Here is a tiny trained network, its code and every weight. The questions are about switching its units off for an input and a class, where a switched-off unit gives its printed mean instead of its output.

import numpy as np


def w(rows, s, z=0):
    codes = np.array(rows[::2]) - 128.0
    scale = np.full(codes.shape[1], s)
    scale[-1] = z or s
    return codes * scale


def norm(h):
    return h / np.sqrt((h * h).mean(-1, keepdims=True) + 1e-5)


def f(y):
    return np.maximum(y, 0)


def log_softmax(a):
    a = a - a.max(-1, keepdims=True)
    return a - np.log(np.exp(a).sum(-1, keepdims=True))


def net(x, mask):
    res = np.array(x, float).reshape(1, 2) / 4 @ E
    u = 0
    for l in range(2):
        y = f(norm(res) @ A[l][:, :-1].T + A[l][:, -1])
        res = res + np.where(mask[u : u + 5], y, B[l][:, -1]) @ B[l][:, :-1]
        u += 5
    return log_softmax(norm(res)[-1] @ U[:, :-1].T + U[:, -1])


A, B = {}, {}
E = w([
[151,107,169,154,88,147,94,139],'x0',
[46,75,150,60,134,10,83,177],'x1',
],0.011)
A[0] = w([
[130,126,234,164,17,179,50,172,71],'0.n1',
[255,122,113,119,71,143,169,141,55],'0.n2',
[133,153,177,121,179,190,153,135,59],'0.n3',
[93,204,91,69,143,134,160,147,144],'0.n4',
[131,71,134,72,132,98,109,117,5],'0.n5',
],0.008,0.0018)
B[0] = w([
[144,64,40,146,164,75,230,2,253],'0.n1',
[91,90,97,236,132,105,101,243,208],'0.n2',
[25,79,203,47,156,128,45,122,173],'0.n3',
[160,78,74,152,235,115,207,161,193],'0.n4',
[184,133,134,118,83,182,77,154,188],'0.n5',
],0.0075,0.0071)
A[1] = w([
[194,186,113,176,67,145,129,116,102],'1.n1',
[174,115,112,191,154,80,163,1,173],'1.n2',
[156,76,82,158,155,143,39,215,153],'1.n3',
[134,178,110,150,80,235,176,75,253],'1.n4',
[236,208,133,208,132,170,136,112,152],'1.n5',
],0.0083,0.0028)
B[1] = w([
[91,186,55,87,5,93,125,140,154],'1.n1',
[181,68,92,131,150,150,243,134,254],'1.n2',
[127,53,106,170,70,220,86,121,210],'1.n3',
[140,182,188,29,120,1,93,166,201],'1.n4',
[53,145,142,18,63,76,74,85,194],'1.n5',
],0.0084,0.0085)
U = w([
[56,133,148,46,22,64,80,156,211],'0',
[155,124,28,140,200,91,255,104,239],'1',
[152,70,49,239,161,181,163,169,127],'2',
[178,221,170,177,195,176,76,131,3],'3',
],0.0079,0.0036)

Each question gives the input, the list of numbers given to net, and the class t.
The units are the neurons (one row each of A and B). Each row of codes is followed by its name. A weight is (code - 128) times the scale printed after its matrix; where a second scale follows, it is the last column's (A, B and U).
mask holds one flag per neuron, layer by layer. A switched-off neuron (its flag False) gives its mean, the last column of its row in B, instead of its output. The means were averaged over made-up inputs and are rounded, as every weight is.
A unit's drop is (log p(t) with every unit on - log p(t) with that unit switched off) / (log p(t) with every unit on - log p(t) with every unit switched off).
The circuit of an input: a set's keep is (log p(t) with only the set's units on - log p(t) with every unit switched off) / (log p(t) with every unit on - log p(t) with every unit switched off). Starting from all 10 units, units are removed one at a time, each time the one whose removal leaves the highest keep (on an exact tie, the one counted first), for as long as the keep stays at least 0.8.
circuit, biggest first: the units of the circuit, biggest drop first
unit that matters most: the unit with the biggest drop
top k neurons: the k neurons with the biggest drops, biggest first
drop of u: that unit's drop, to one decimal
input [7,2], class 1: unit that matters most : 0.n1
input [2,3], class 2: circuit, biggest first : 1.n4, 1.n5
input [0,1], class 2: circuit, biggest first : 0.n1, 1.n3
input [6,5], class 1: circuit, biggest first : 0.n1, 1.n5
input [-7,-8], class 0: top 3 neurons : 0.n1, 1.n5, 1.n4
input [6,-1], class 1: top 2 neurons : 0.n1, 1.n3
input [7,-2], class 1: top 2 neurons : 0.n1, 1.n3
input [8,-8], class 0: top 2 neurons : 1.n5, 1.n4
input [7,-4], class 1: top 2 neurons : 0.n1, 1.n2
input [8,-5], class 1: top 3 neurons : 0.n1, 1.n2, 0.n5
input [7,6], class 1: drop of 0.n2 : 0.4
input [7,3], class 1: drop of 0.n1 : 1.1
input [4,-8], class 0: drop of 1.n5 : 0.1
input [-2,-4], class 0: unit that matters most : 0.n1
